Look-ups in named tables: a row name and a column name give one cell, copied from the table.

Table Kot
        Pipami  Pav  Bom  Gofev  Nuz  Fetameb
Kela       130   50  221     58  236      192
Fuf        123   65  114     86  199      108
Muvuri     157  156  151    156  156      164
Nal        188  222  237    167  103      226

What is the Pav of Fuf in Kot? 65
What is the Pav of Nal in Kot? 222
What is the Gofev of Muvuri in Kot? 156
What is the Gofev of Nal in Kot? 167
What is the Pipami of Fuf in Kot? 123
What is the Nuz of Muvuri in Kot? 156
What is the Nuz of Kela in Kot? 236
Which row has the largest Bom? Nal

Table Kif
	Sez	Zude	Sig	Buvodib
Kitib	342	393	510	633
Zek	411	458	468	564
Tav	412	443	475	522
Gibamu	564	187	297	233
Tugugim	584	205	279	174
Vedovi	215	626	484	615
Penuka	227	581	508	566
Fab	151	291	530	786
Nur	646	619	173	63
Busokiz	211	220	562	713
Fesak	219	322	580	771

Buvodib of Gibamu: 233
Zude of Tav: 443
Sez of Zek: 411
Sig of Nur: 173
Sez of Fab: 151
Sig of Fesak: 580
Which row has the largest Zude? Vedovi

Bes
fields: Simabap, Tuk, Bab, Vam, Botuze, Mur, Lepoges
Milu: [171, 45, 187, 166, 210, 170, 170]
Munemu: [144, 171, 170, 167, 171, 129, 210]
Tes: [116, 238, 161, 148, 199, 116, 174]
Mok: [156, 207, 163, 211, 142, 104, 170]
Govo: [173, 234, 205, 213, 191, 107, 169]
Lis: [174, 217, 174, 175, 143, 189, 161]
Mugoma: [154, 198, 143, 187, 158, 129, 164]
Nipofaz: [242, 251, 174, 204, 146, 79, 181]
Rit: [152, 224, 180, 180, 171, 244, 206]
Napo: [206, 213, 229, 161, 155, 194, 152]
Ged: [151, 244, 175, 153, 184, 163, 168]
Dukuzul: [194, 203, 180, 201, 146, 130, 168]
Faf: [187, 200, 189, 155, 166, 168, 153]

Bab of Govo = 205
Simabap of Munemu = 144
Tuk of Mugoma = 198
Mur of Dukuzul = 130
Lepoges of Dukuzul = 168
Vam of Faf = 155
Bab of Nipofaz = 174
Tuk of Faf = 200
Mur of Tes = 116
Bab of Faf = 189
Vam of Munemu = 167
Tuk of Lis = 217
Vam of Mugoma = 187
Mur of Rit = 244
Lepoges of Mok = 170
Row with the largest Lepoges: Munemu

Telonog =
,Kug,Vapufa,Zuv,Gerutid,Femafed,Dobezav,Rozisi
Muguka,-1.0,-1.6,-4.7,-5.4,-4.5,-4.0,1.3
Busu,2.6,-7.1,-0.5,-3.0,-3.5,4.1,-3.7
Lis,-3.3,-5.2,-3.2,-4.4,2.5,6.3,-3.5
Rim,-2.0,-2.4,1.9,-3.9,-3.5,-3.3,1.4
Dodam,-4.6,0.8,1.3,-2.2,-3.8,-4.0,4.0
Nuv,-3.8,-1.3,-4.7,-5.8,-4.4,0.7,4.2
Lifimuf,-3.4,1.0,-5.5,-2.9,-1.3,-5.7,0.6
Rav,-0.2,-2.6,-4.3,-5.3,-4.1,-4.2,0.8
Limi,-1.3,-1.2,-4.5,-5.2,-4.6,-4.0,1.6
Botinuk,1.3,-6.2,2.4,-1.2,-1.6,1.5,-3.6
Sazer,-5.4,0.7,1.6,-0.3,0.3,-4.7,1.6

Zuv of Nuv: -4.7
Rozisi of Rim: 1.4
Dobezav of Lis: 6.3
Dobezav of Botinuk: 1.5
Gerutid of Rim: -3.9
Rozisi of Botinuk: -3.6
Gerutid of Rav: -5.3
Zuv of Busu: -0.5
Dobezav of Lifimuf: -5.7
Femafed of Busu: -3.5
Vapufa of Lifimuf: 1.0
Rozisi of Limi: 1.6
Femafed of Rim: -3.5
Gerutid of Lis: -4.4
Dobezav of Rim: -3.3
Gerutid of Limi: -5.2

